Below are the code and all the weights of a small trained network. Each question names an input and a class and asks about switching units off, where a switched-off unit gives its printed mean instead of its output.

import numpy as np


def w(rows, s, z=0):
    codes = np.array(rows[::2]) - 128.0
    scale = np.full(codes.shape[1], s)
    scale[-1] = z or s
    return codes * scale


def f(y):
    return np.maximum(y, 0)


def log_softmax(a):
    a = a - a.max(-1, keepdims=True)
    return a - np.log(np.exp(a).sum(-1, keepdims=True))


def net(x, mask):
    res = np.array(x, float).reshape(1, 7) / 4 @ E
    y = f(res @ A[0][:, :-1].T + A[0][:, -1])
    res = res + np.where(mask, y, B[0][:, -1]) @ B[0][:, :-1]
    return log_softmax(res[-1] @ U[:, :-1].T + U[:, -1])


A, B = {}, {}
E = w([
[189,103,18],'x0',
[27,1,126],'x1',
[103,155,225],'x2',
[8,120,19],'x3',
[197,18,144],'x4',
[205,114,169],'x5',
[72,105,112],'x6',
],0.0048)
A[0] = w([
[134,125,135,86],'n0',
[146,149,250,108],'n1',
[59,85,221,42],'n2',
[157,136,94,44],'n3',
[143,116,197,38],'n4',
[112,153,137,128],'n5',
[69,150,148,102],'n6',
[141,135,166,93],'n7',
[95,164,191,31],'n8',
[144,141,83,93],'n9',
[163,148,84,69],'n10',
[127,131,128,119],'n11',
[162,143,175,68],'n12',
[126,132,129,118],'n13',
[189,155,82,51],'n14',
[107,139,58,67],'n15',
[174,145,96,87],'n16',
[187,112,139,22],'n17',
[86,79,177,65],'n18',
[77,185,208,19],'n19',
[95,159,171,49],'n20',
[165,66,76,15],'n21',
[126,127,138,95],'n22',
[81,88,94,144],'n23',
[207,105,177,2],'n24',
[143,159,132,49],'n25',
[119,93,162,59],'n26',
[92,43,114,106],'n27',
[72,160,148,126],'n28',
[144,135,137,45],'n29',
[140,161,45,99],'n30',
[128,106,200,18],'n31',
[156,193,138,9],'n32',
[197,108,196,110],'n33',
[144,186,47,143],'n34',
[125,163,63,34],'n35',
[44,175,163,44],'n36',
[76,158,211,82],'n37',
[157,81,135,126],'n38',
[117,140,118,143],'n39',
[138,31,66,136],'n40',
[89,135,58,89],'n41',
],0.012,0.0098)
B[0] = w([
[132,129,107,128],'n0',
[236,117,117,254],'n1',
[34,57,113,177],'n2',
[145,107,90,131],'n3',
[202,138,142,149],'n4',
[134,111,107,157],'n5',
[97,161,70,171],'n6',
[158,149,129,150],'n7',
[122,47,115,148],'n8',
[121,113,96,148],'n9',
[133,84,101,144],'n10',
[129,128,126,128],'n11',
[114,183,204,157],'n12',
[127,128,126,128],'n13',
[138,56,75,152],'n14',
[161,63,133,166],'n15',
[145,77,95,152],'n16',
[61,121,149,138],'n17',
[60,84,122,156],'n18',
[133,8,88,163],'n19',
[116,77,91,141],'n20',
[146,254,105,143],'n21',
[137,125,116,128],'n22',
[78,108,193,228],'n23',
[33,152,98,155],'n24',
[160,108,141,129],'n25',
[146,83,160,135],'n26',
[91,167,188,204],'n27',
[93,134,57,192],'n28',
[90,98,124,128],'n29',
[107,122,61,190],'n30',
[188,111,161,141],'n31',
[159,117,220,137],'n32',
[230,132,137,225],'n33',
[139,85,36,235],'n34',
[118,48,140,143],'n35',
[118,145,32,164],'n36',
[97,57,66,189],'n37',
[169,142,170,172],'n38',
[119,105,120,165],'n39',
[153,88,247,246],'n40',
[158,65,155,193],'n41',
],0.034,0.0053)
U = w([
[109,128,136,207],'0',
[133,125,126,113],'1',
[108,116,137,74],'2',
[91,129,131,34],'3',
[111,119,114,166],'4',
[128,142,115,159],'5',
[93,250,126,4],'6',
],0.023,0.015)

Each question gives the input, the list of numbers given to net, and the class t.
The units are the neurons (one row each of A and B). Each row of codes is followed by its name. A weight is (code - 128) times the scale printed after its matrix; where a second scale follows, it is the last column's (A, B and U).
mask holds one flag per neuron, in row order. A switched-off neuron (its flag False) gives its mean, the last column of its row in B, instead of its output. The means were averaged over made-up inputs and are rounded, as every weight is.
A unit's drop is (log p(t) with every unit on - log p(t) with that unit switched off) / (log p(t) with every unit on - log p(t) with every unit switched off).
The circuit of an input: a set's keep is (log p(t) with only the set's units on - log p(t) with every unit switched off) / (log p(t) with every unit on - log p(t) with every unit switched off). Starting from the 12 units with the biggest drops (on a tie, the unit counted first), units are removed one at a time, each time the one whose removal leaves the highest keep (on an exact tie, the one counted first), for as long as the keep stays at least 0.8.
circuit, biggest first: the units of the circuit, biggest drop first
unit that matters most: the unit with the biggest drop
k most important neurons: the k neurons with the biggest drops, biggest first
drop of u: that unit's drop, to one decimal
input [7,0,-1,-3,8,-8,6], class 0: unit that matters most => n40
input [-5,6,4,-5,-2,5,6], class 4: 2 most important neurons => n2; n37
input [7,3,-2,4,-3,-5,-4], class 2: circuit, biggest first => n40; n23
input [-8,-8,-5,6,1,0,-2], class 5: circuit, biggest first => n23; n40
input [-3,-3,-3,-1,1,-5,-1], class 5: circuit, biggest first => n40; n23; n2
input [6,3,-6,3,4,5,-5], class 0: circuit, biggest first => n40; n21; n1
input [-6,-5,-7,-6,-3,4,-4], class 5: circuit, biggest first => n40; n23
input [-8,4,6,-6,7,1,4], class 1: 4 most important neurons => n1; n33; n4; n31
input [7,8,3,8,0,3,7], class 2: 2 most important neurons => n40; n41
input [8,5,-4,-4,-1,-6,-8], class 0: 3 most important neurons => n40; n1; n33
input [-4,-6,1,-2,8,7,2], class 5: 2 most important neurons => n24; n40
input [-1,-3,-7,-8,2,6,0], class 5: 2 most important neurons => n24; n40
input [4,5,-8,-3,7,-4,-4], class 0: 2 most important neurons => n40; n21
input [-2,5,2,7,5,4,8], class 2: most important neuron => n40
input [-6,-2,-3,2,4,4,-5], class 5: 3 most important neurons => n40; n23; n41
input [4,6,-6,4,3,-8,-2], class 2: drop of n40 => 0.2
input [5,3,-6,-4,2,-8,3], class 0: drop of n21 => 0.1
input [1,7,-7,-7,-4,4,4], class 0: drop of n0 => 0.0
